Below is a small trained network, with its code and all its weights. Each question gives an input and a target symbol and asks what happens when units are switched off, that is, made to give their printed mean instead of their output.

import numpy as np


def w(rows, s, z=0):
    codes = np.array(rows[::2]) - 128.0
    scale = np.full(codes.shape[1], s)
    scale[-1] = z or s
    return codes * scale


def norm(h):
    return h / np.sqrt((h * h).mean(-1, keepdims=True) + 1e-5)


def f(y):
    return np.maximum(y, 0)


def softmax(a):
    e = np.exp(a - a.max(-1, keepdims=True))
    return e / e.sum(-1, keepdims=True)


def log_softmax(a):
    a = a - a.max(-1, keepdims=True)
    return a - np.log(np.exp(a).sum(-1, keepdims=True))


def net(x, mask):
    ids = ['αβγδεζηθλμξπστψω'.index(c) for c in x.split()]
    T = len(ids)
    res = E[ids] + P[:T]
    u = 0
    for l in range(2):
        q, k, v = (norm(res) @ M[l].T for M in (Q, K, V))
        z = softmax(np.where(np.tri(T) > 0, q @ k.T / 4**0.5, -1e9)) @ v
        res = res + np.where(mask[u], z, O[l][:, -1]) @ O[l][:, :-1]
        u += 1
        y = f(norm(res) @ A[l][:, :-1].T + A[l][:, -1])
        res = res + np.where(mask[u : u + 4], y, B[l][:, -1]) @ B[l][:, :-1]
        u += 4
    return log_softmax(norm(res)[-1] @ U[:, :-1].T + U[:, -1])


Q, K, V, O, A, B = {}, {}, {}, {}, {}, {}
E = w([
[4,127,131,108],'α',
[120,163,102,197],'β',
[105,42,82,104],'γ',
[95,93,64,87],'δ',
[168,139,145,153],'ε',
[95,81,128,131],'ζ',
[161,177,159,108],'η',
[84,121,138,134],'θ',
[190,119,108,87],'λ',
[149,85,99,156],'μ',
[197,87,122,155],'ξ',
[88,83,171,177],'π',
[70,107,170,177],'σ',
[101,161,92,88],'τ',
[104,119,94,165],'ψ',
[119,70,134,191],'ω',
],0.021)
P = w([
[197,156,113,90],'0',
[131,110,107,149],'1',
[126,113,107,144],'2',
[58,163,143,29],'3',
[132,117,106,146],'4',
[131,106,126,136],'5',
[52,165,147,24],'6',
[135,120,106,144],'7',
[128,102,137,129],'8',
[60,158,146,20],'9',
[138,119,107,142],'10',
[116,91,140,131],'11',
[48,163,144,3],'12',
[138,115,106,143],'13',
],0.014)
Q[0] = w([
[149,85,139,205],'L0H0',
[145,149,90,202],'L0H0',
[143,153,131,254],'L0H0',
[154,57,122,49],'L0H0',
],0.0092)
K[0] = w([
[70,130,152,133],'L0H0',
[103,149,150,156],'L0H0',
[1,147,132,219],'L0H0',
[106,102,84,120],'L0H0',
],0.018)
V[0] = w([
[139,116,76,225],'L0H0',
[147,254,202,88],'L0H0',
[162,68,52,86],'L0H0',
[79,47,151,155],'L0H0',
],0.0046)
O[0] = w([
[245,150,206,141,109],'L0H0',
[241,119,177,222,4],'L0H0',
[99,120,2,159,243],'L0H0',
[241,124,166,234,172],'L0H0',
],0.0059,0.0027)
A[0] = w([
[2,87,187,144,75],'L0N0',
[72,122,50,220,3],'L0N1',
[65,186,170,107,74],'L0N2',
[190,188,129,116,218],'L0N3',
],0.0086,0.0027)
B[0] = w([
[160,209,168,81,253],'L0N0',
[208,143,187,126,199],'L0N1',
[99,63,101,2,168],'L0N2',
[38,52,97,184,170],'L0N3',
],0.0097,0.0063)
Q[1] = w([
[166,129,108,176],'L1H0',
[24,251,118,117],'L1H0',
[69,151,93,64],'L1H0',
[133,89,182,140],'L1H0',
],0.014)
K[1] = w([
[85,109,148,96],'L1H0',
[110,215,107,154],'L1H0',
[115,188,75,71],'L1H0',
[159,117,253,64],'L1H0',
],0.014)
V[1] = w([
[164,166,13,108],'L1H0',
[153,165,198,117],'L1H0',
[198,200,254,122],'L1H0',
[61,176,210,121],'L1H0',
],0.0078)
O[1] = w([
[157,51,237,97,254],'L1H0',
[183,175,47,163,187],'L1H0',
[135,2,224,77,153],'L1H0',
[56,186,125,127,61],'L1H0',
],0.0053,0.00073)
A[1] = w([
[99,111,122,17,188],'L1N0',
[33,49,160,30,186],'L1N1',
[226,106,65,176,3],'L1N2',
[88,115,2,81,123],'L1N3',
],0.0057,0.0051)
B[1] = w([
[127,88,91,56,235],'L1N0',
[27,158,182,136,254],'L1N1',
[164,201,139,8,133],'L1N2',
[148,186,174,177,185],'L1N3',
],0.011,0.0082)
U = w([
[110,157,133,126,48],'α',
[148,158,134,184,235],'β',
[88,51,50,134,168],'γ',
[95,154,57,128,71],'δ',
[134,86,111,155,252],'ε',
[134,3,194,79,94],'ζ',
[54,150,140,213,137],'η',
[193,193,200,73,53],'θ',
[176,133,56,99,172],'λ',
[175,91,120,114,165],'μ',
[171,73,110,119,134],'ξ',
[132,134,203,157,86],'π',
[138,175,209,156,91],'σ',
[106,218,93,89,37],'τ',
[200,152,155,119,204],'ψ',
[158,75,158,153,192],'ω',
],0.016,0.0039)

Each question gives the input, a string of symbols that net reads in full, and the target symbol t.
The units are the heads (4 rows each of Q, K, V and O) and the neurons (one row each of A and B). Each row of codes is followed by its name. A weight is (code - 128) times the scale printed after its matrix; where a second scale follows, it is the last column's (O, A, B and U).
mask holds one flag per unit, layer by layer, with each layer's heads first. A switched-off unit (its flag False) gives its mean, the last column of its rows in O or B, instead of its output. The means were averaged over made-up inputs and are rounded, as every weight is.
A unit's drop is (log p(t) with every unit on - log p(t) with that unit switched off) / (log p(t) with every unit on - log p(t) with every unit switched off).
The circuit of an input: a set's keep is (log p(t) with only the set's units on - log p(t) with every unit switched off) / (log p(t) with every unit on - log p(t) with every unit switched off). Starting from all 10 units, units are removed one at a time, each time the one whose removal leaves the highest keep (on an exact tie, the one counted first), for as long as the keep stays at least 0.8.
units of the circuit, in order: the units of the circuit, biggest drop first
most important unit: the unit with the biggest drop
k most important neurons: the k neurons with the biggest drops, biggest first
drop when u is switched off: that unit's drop, to one decimal
input γ η η θ ζ η θ η η η θ β, target β: 3 most important neurons	[L1N1, L0N1, L0N0]
input η η ε γ ζ γ η, target ζ: units of the circuit, in order	[L0N2, L1H0, L0N0]
input λ θ γ γ ζ ζ ζ η ζ η ζ θ τ ψ, target ψ: units of the circuit, in order	[L0N1, L1N1]
input η λ ζ θ π γ β ζ ζ η, target ζ: units of the circuit, in order	[L0N2, L1H0, L0N3, L0N0]
input η η θ δ η ζ η ζ ζ ζ λ, target λ: units of the circuit, in order	[L1N1, L1H0]
input η ζ ζ ζ η λ ζ α λ σ, target ζ: most important unit	L0N2
input δ ξ ζ π ζ η ζ σ, target σ: 3 most important neurons	[L1N0, L0N0, L1N1]
input η η β γ θ, target θ: units of the circuit, in order	[L0N0, L0N1]
input η ζ ζ τ ζ ζ ψ ζ ψ η α τ, target ζ: 2 most important neurons	[L0N2, L0N3]
input β δ η λ ζ β θ η, target η: 3 most important neurons	[L0N3, L0N0, L1N0]
input γ ζ η γ β η ψ β, target β: 3 most important neurons	[L1N1, L0N1, L1N0]
input ζ σ ζ ζ σ ζ ζ ψ, target ψ: 3 most important neurons	[L0N1, L1N1, L1N2]
input η μ γ ζ ζ ζ λ α ζ λ, target ζ: 4 most important neurons	[L0N2, L0N1, L0N3, L0N0]
input η τ ζ ε, target ζ: most important unit	L0N2
input ζ ζ θ ξ, target τ: 4 most important neurons	[L0N0, L1N3, L0N1, L0N2]
input η δ ζ ζ η ζ θ, target ζ: 3 most important neurons	[L0N2, L0N1, L0N0]
input η ζ ζ ζ ζ ξ δ, target ζ: 2 most important neurons	[L0N2, L0N1]
input η ζ σ ζ ζ η λ, target ζ: 3 most important neurons	[L0N2, L0N1, L0N0]
input η ψ ψ τ η ζ ζ σ ξ β ζ β ψ, target ζ: 2 most important neurons	[L0N2, L0N1]
input σ η ψ ψ λ η η η ζ ζ λ, target λ: most important unit	L1N1
input ζ η ζ ε ψ λ ζ θ, target θ: drop when L1N1 is switched off	0.1
input η μ ψ β δ ζ η ζ σ δ, target ζ: drop when L0N1 is switched off	1.0
input ζ π θ θ η, target η: drop when L0N3 is switched off	1.5
